Below are the code and all the weights of a small trained network. Each question names an input and a class and asks about switching units off, where a switched-off unit gives its printed mean instead of its output.

import numpy as np


def w(rows, s, z=0):
    codes = np.array(rows[::2]) - 128.0
    scale = np.full(codes.shape[1], s)
    scale[-1] = z or s
    return codes * scale


def f(y):
    return np.maximum(y, 0)


def log_softmax(a):
    a = a - a.max(-1, keepdims=True)
    return a - np.log(np.exp(a).sum(-1, keepdims=True))


def net(x, mask):
    res = np.array(x, float).reshape(1, 4) / 4 @ E
    y = f(res @ A[0][:, :-1].T + A[0][:, -1])
    res = res + np.where(mask, y, B[0][:, -1]) @ B[0][:, :-1]
    return log_softmax(res[-1] @ U[:, :-1].T + U[:, -1])


A, B = {}, {}
E = w([
[81,148,96,165,134,150,213,51,132,6,98,206],'x0',
[82,82,169,193,91,95,158,172,55,20,143,104],'x1',
[153,128,91,177,143,55,121,152,81,81,145,195],'x2',
[173,42,16,79,155,112,149,119,127,107,161,66],'x3',
],0.013)
A[0] = w([
[128,118,125,46,154,144,94,166,168,227,84,82,253],'N1',
[176,141,180,183,103,96,20,151,58,166,176,130,153],'N2',
[33,145,157,101,50,142,140,134,149,94,79,148,95],'N3',
[183,2,74,62,173,103,133,142,70,151,197,75,144],'N4',
[136,190,122,80,131,210,122,137,166,173,68,89,99],'N5',
[135,104,110,71,99,217,100,66,167,184,173,111,108],'N6',
[137,156,107,180,139,137,195,111,113,76,63,193,141],'N7',
[159,129,164,130,49,62,61,177,84,135,164,148,100],'N8',
[56,141,175,219,58,155,189,136,77,117,101,151,140],'N9',
],0.0089,0.0038)
B[0] = w([
[90,137,123,72,201,157,137,138,138,236,158,62,252],'N1',
[132,186,159,157,137,89,130,195,105,185,187,142,215],'N2',
[175,140,133,146,119,171,76,72,182,108,115,89,186],'N3',
[201,80,46,117,86,47,219,76,173,125,186,52,244],'N4',
[44,117,167,90,193,197,118,201,150,171,109,89,206],'N5',
[78,155,53,99,141,96,132,180,166,177,74,69,207],'N6',
[147,113,89,136,137,174,165,83,99,115,120,255,216],'N7',
[113,184,120,172,100,91,110,143,53,170,171,116,191],'N8',
[91,69,189,223,83,161,39,128,192,37,72,138,220],'N9',
],0.0092,0.018)
U = w([
[99,109,187,171,72,185,48,86,194,58,31,150,93],'0',
[57,171,136,60,214,133,124,152,187,182,68,71,105],'1',
[137,149,75,101,172,137,156,96,98,85,54,254,253],'2',
[159,219,251,103,136,87,97,137,132,200,134,166,97],'3',
[75,157,139,197,69,66,67,184,106,69,115,139,47],'4',
[205,66,78,80,87,56,170,98,161,123,154,63,204],'5',
],0.0092,0.0016)

Each question gives the input, the list of numbers given to net, and the class t.
The units are the neurons (one row each of A and B). Each row of codes is followed by its name. A weight is (code - 128) times the scale printed after its matrix; where a second scale follows, it is the last column's (A, B and U).
mask holds one flag per neuron, in row order. A switched-off neuron (its flag False) gives its mean, the last column of its row in B, instead of its output. The means were averaged over made-up inputs and are rounded, as every weight is.
A unit's drop is (log p(t) with every unit on - log p(t) with that unit switched off) / (log p(t) with every unit on - log p(t) with every unit switched off).
The circuit of an input: a set's keep is (log p(t) with only the set's units on - log p(t) with every unit switched off) / (log p(t) with every unit on - log p(t) with every unit switched off). Starting from all 9 units, units are removed one at a time, each time the one whose removal leaves the highest keep (on an exact tie, the one counted first), for as long as the keep stays at least 0.8.
units of the circuit, in order: the units of the circuit, biggest drop first
k most important neurons: the k neurons with the biggest drops, biggest first
drop when u is switched off: that unit's drop, to one decimal
input [0,4,1,-3], class 0: units of the circuit, in order	(N9)
input [7,-6,-1,6], class 2: units of the circuit, in order	(N1 N7)
input [7,-6,-2,-1], class 2: 3 most important neurons	(N1 N7 N9)
input [-3,3,5,-7], class 4: 2 most important neurons	(N9 N1)
input [5,1,7,6], class 2: 2 most important neurons	(N7 N1)
input [-8,1,-1,-4], class 3: 2 most important neurons	(N2 N8)
input [6,-3,-7,-3], class 0: 2 most important neurons	(N1 N3)
input [6,-5,-2,0], class 2: 2 most important neurons	(N1 N7)
input [-6,5,2,-4], class 4: 2 most important neurons	(N1 N9)
input [0,8,0,2], class 4: drop when N3 is switched off	0.1
input [8,-1,-1,6], class 2: drop when N7 is switched off	0.1
input [1,-3,6,1], class 2: drop when N4 is switched off	0.4
input [4,-2,4,-7], class 0: drop when N9 is switched off	0.2
input [7,4,3,2], class 0: units of the circuit, in order	(N9)
